Below are the code and all the weights of a small trained network. Each question names an input and a target symbol and asks about switching units off, where a switched-off unit gives its printed mean instead of its output.

import numpy as np


def w(rows, s, z=0):
    codes = np.array(rows[::2]) - 128.0
    scale = np.full(codes.shape[1], s)
    scale[-1] = z or s
    return codes * scale


def norm(h):
    return h / np.sqrt((h * h).mean(-1, keepdims=True) + 1e-5)


def f(y):
    return y / 2 * (1 + np.tanh(0.7978845608 * (y + 0.044715 * y**3)))


def softmax(a):
    e = np.exp(a - a.max(-1, keepdims=True))
    return e / e.sum(-1, keepdims=True)


def log_softmax(a):
    a = a - a.max(-1, keepdims=True)
    return a - np.log(np.exp(a).sum(-1, keepdims=True))


def net(x, mask):
    ids = ['ΞΨΩαβγδεζλμπτφ'.index(c) for c in x.split()]
    T = len(ids)
    res = E[ids] + P[:T]
    r = norm(res)
    for j in range(3):
        rows = slice(3 * j, 3 * j + 3)
        q, k, v = (r @ M[0][rows].T for M in (Q, K, V))
        z = softmax(np.where(np.tri(T) > 0, q @ k.T / 3**0.5, -1e9)) @ v
        o = O[0][rows]
        res = res + np.where(mask[j], z, o[:, -1]) @ o[:, :-1]
    y = f(norm(res) @ A[0][:, :-1].T + A[0][:, -1])
    res = res + np.where(mask[3:11], y, B[0][:, -1]) @ B[0][:, :-1]
    return log_softmax(norm(res)[-1] @ U[:, :-1].T + U[:, -1])


Q, K, V, O, A, B = {}, {}, {}, {}, {}, {}
E = w([
[84,225,109],'Ξ',
[133,127,85],'Ψ',
[139,184,191],'Ω',
[118,117,76],'α',
[136,141,251],'β',
[127,128,73],'γ',
[112,116,68],'δ',
[117,72,167],'ε',
[123,126,78],'ζ',
[113,119,69],'λ',
[122,93,195],'μ',
[149,170,101],'π',
[89,101,123],'τ',
[177,90,107],'φ',
],0.02)
P = w([
[82,25,3],'0',
[84,45,54],'1',
[97,81,71],'2',
[102,123,96],'3',
[105,153,112],'4',
[86,159,120],'5',
[73,153,100],'6',
],0.0067)
Q[0] = w([
[118,243,85],'head 1',
[170,56,172],'head 1',
[219,29,231],'head 1',
[84,193,92],'head 2',
[102,200,22],'head 2',
[229,2,208],'head 2',
[86,137,72],'head 3',
[164,115,121],'head 3',
[152,87,129],'head 3',
],0.017)
K[0] = w([
[63,182,99],'head 1',
[180,103,146],'head 1',
[246,89,134],'head 1',
[197,60,130],'head 2',
[176,132,143],'head 2',
[22,254,128],'head 2',
[168,169,94],'head 3',
[141,94,139],'head 3',
[122,94,119],'head 3',
],0.02)
V[0] = w([
[70,109,152],'head 1',
[233,186,65],'head 1',
[142,26,201],'head 1',
[137,148,149],'head 2',
[63,213,106],'head 2',
[236,138,127],'head 2',
[249,157,137],'head 3',
[73,222,116],'head 3',
[236,60,121],'head 3',
],0.018)
O[0] = w([
[111,170,121,153],'head 1',
[163,36,119,99],'head 1',
[135,154,239,67],'head 1',
[141,131,162,48],'head 2',
[190,216,97,63],'head 2',
[160,46,169,69],'head 2',
[255,100,114,1],'head 3',
[120,179,55,120],'head 3',
[162,60,168,122],'head 3',
],0.018,0.0057)
A[0] = w([
[98,123,204,173],'neuron 1',
[117,124,81,24],'neuron 2',
[132,122,132,3],'neuron 3',
[225,82,72,154],'neuron 4',
[140,102,146,16],'neuron 5',
[223,33,211,127],'neuron 6',
[112,180,74,96],'neuron 7',
[218,189,255,38],'neuron 8',
],0.02,0.003)
B[0] = w([
[193,126,163,203],'neuron 1',
[138,94,102,171],'neuron 2',
[98,120,121,111],'neuron 3',
[193,179,174,191],'neuron 4',
[101,112,144,130],'neuron 5',
[90,39,193,254],'neuron 6',
[127,79,161,234],'neuron 7',
[253,222,126,217],'neuron 8',
],0.035,0.0076)
U = w([
[116,187,48,72],'Ξ',
[111,96,108,108],'Ψ',
[158,105,79,119],'Ω',
[163,3,220,158],'α',
[139,139,124,2],'β',
[99,103,112,112],'γ',
[154,142,123,123],'δ',
[109,109,123,62],'ε',
[236,98,60,157],'ζ',
[106,133,168,148],'λ',
[97,123,104,191],'μ',
[171,115,57,115],'π',
[14,213,191,129],'τ',
[135,135,162,177],'φ',
],0.014,0.0061)

Each question gives the input, a string of symbols that net reads in full, and the target symbol t.
The units are the heads (3 rows each of Q, K, V and O) and the neurons (one row each of A and B). Each row of codes is followed by its name. A weight is (code - 128) times the scale printed after its matrix; where a second scale follows, it is the last column's (O, A, B and U).
mask holds one flag per unit, heads first, then neurons. A switched-off unit (its flag False) gives its mean, the last column of its rows in O or B, instead of its output. The means were averaged over made-up inputs and are rounded, as every weight is.
A unit's drop is (log p(t) with every unit on - log p(t) with that unit switched off) / (log p(t) with every unit on - log p(t) with every unit switched off).
The circuit of an input: a set's keep is (log p(t) with only the set's units on - log p(t) with every unit switched off) / (log p(t) with every unit on - log p(t) with every unit switched off). Starting from all 11 units, units are removed one at a time, each time the one whose removal leaves the highest keep (on an exact tie, the one counted first), for as long as the keep stays at least 0.8.
units of the circuit, in order: the units of the circuit, biggest drop first
k most important neurons: the k neurons with the biggest drops, biggest first
which heads matter: for each layer, one digit per head in row order, 1 if its drop is at least 0.15 and else 0, layers parted by /
drop when u is switched off: that unit's drop, to one decimal
input π δ α, target ζ: which heads matter : 111
input π δ λ, target ζ: units of the circuit, in order : neuron 6
input α τ π φ π ε λ, target ζ: 3 most important neurons : neuron 6; neuron 4; neuron 7
input φ τ τ δ α, target τ: which heads matter : 100
input π π Ψ β, target ζ: which heads matter : 000
input τ π μ π ζ, target ζ: which heads matter : 101
input φ π α τ ε Ω, target τ: units of the circuit, in order : neuron 6; neuron 8
input λ μ π, target ζ: which heads matter : 101
input τ τ β, target τ: which heads matter : 011
input δ π δ γ, target ζ: 2 most important neurons : neuron 6; neuron 4
input φ ε λ π δ τ ε, target τ: which heads matter : 010
input ε π Ψ Ψ, target ζ: which heads matter : 101
input π π γ, target ζ: which heads matter : 000
input π Ψ δ Ω β π ζ, target ζ: units of the circuit, in order : head 3
input τ γ τ π, target τ: 2 most important neurons : neuron 8; neuron 7
input λ φ α τ λ, target τ: 2 most important neurons : neuron 6; neuron 7
input δ τ Ψ τ Ψ, target τ: drop when head 1 is switched off : 0.6
input π α α, target ζ: drop when neuron 6 is switched off : 0.6
input φ φ τ δ π τ δ, target τ: drop when head 1 is switched off : 1.4
input γ δ τ ζ, target τ: units of the circuit, in order : head 1
input δ π τ Ψ τ α β, target τ: which heads matter : 000
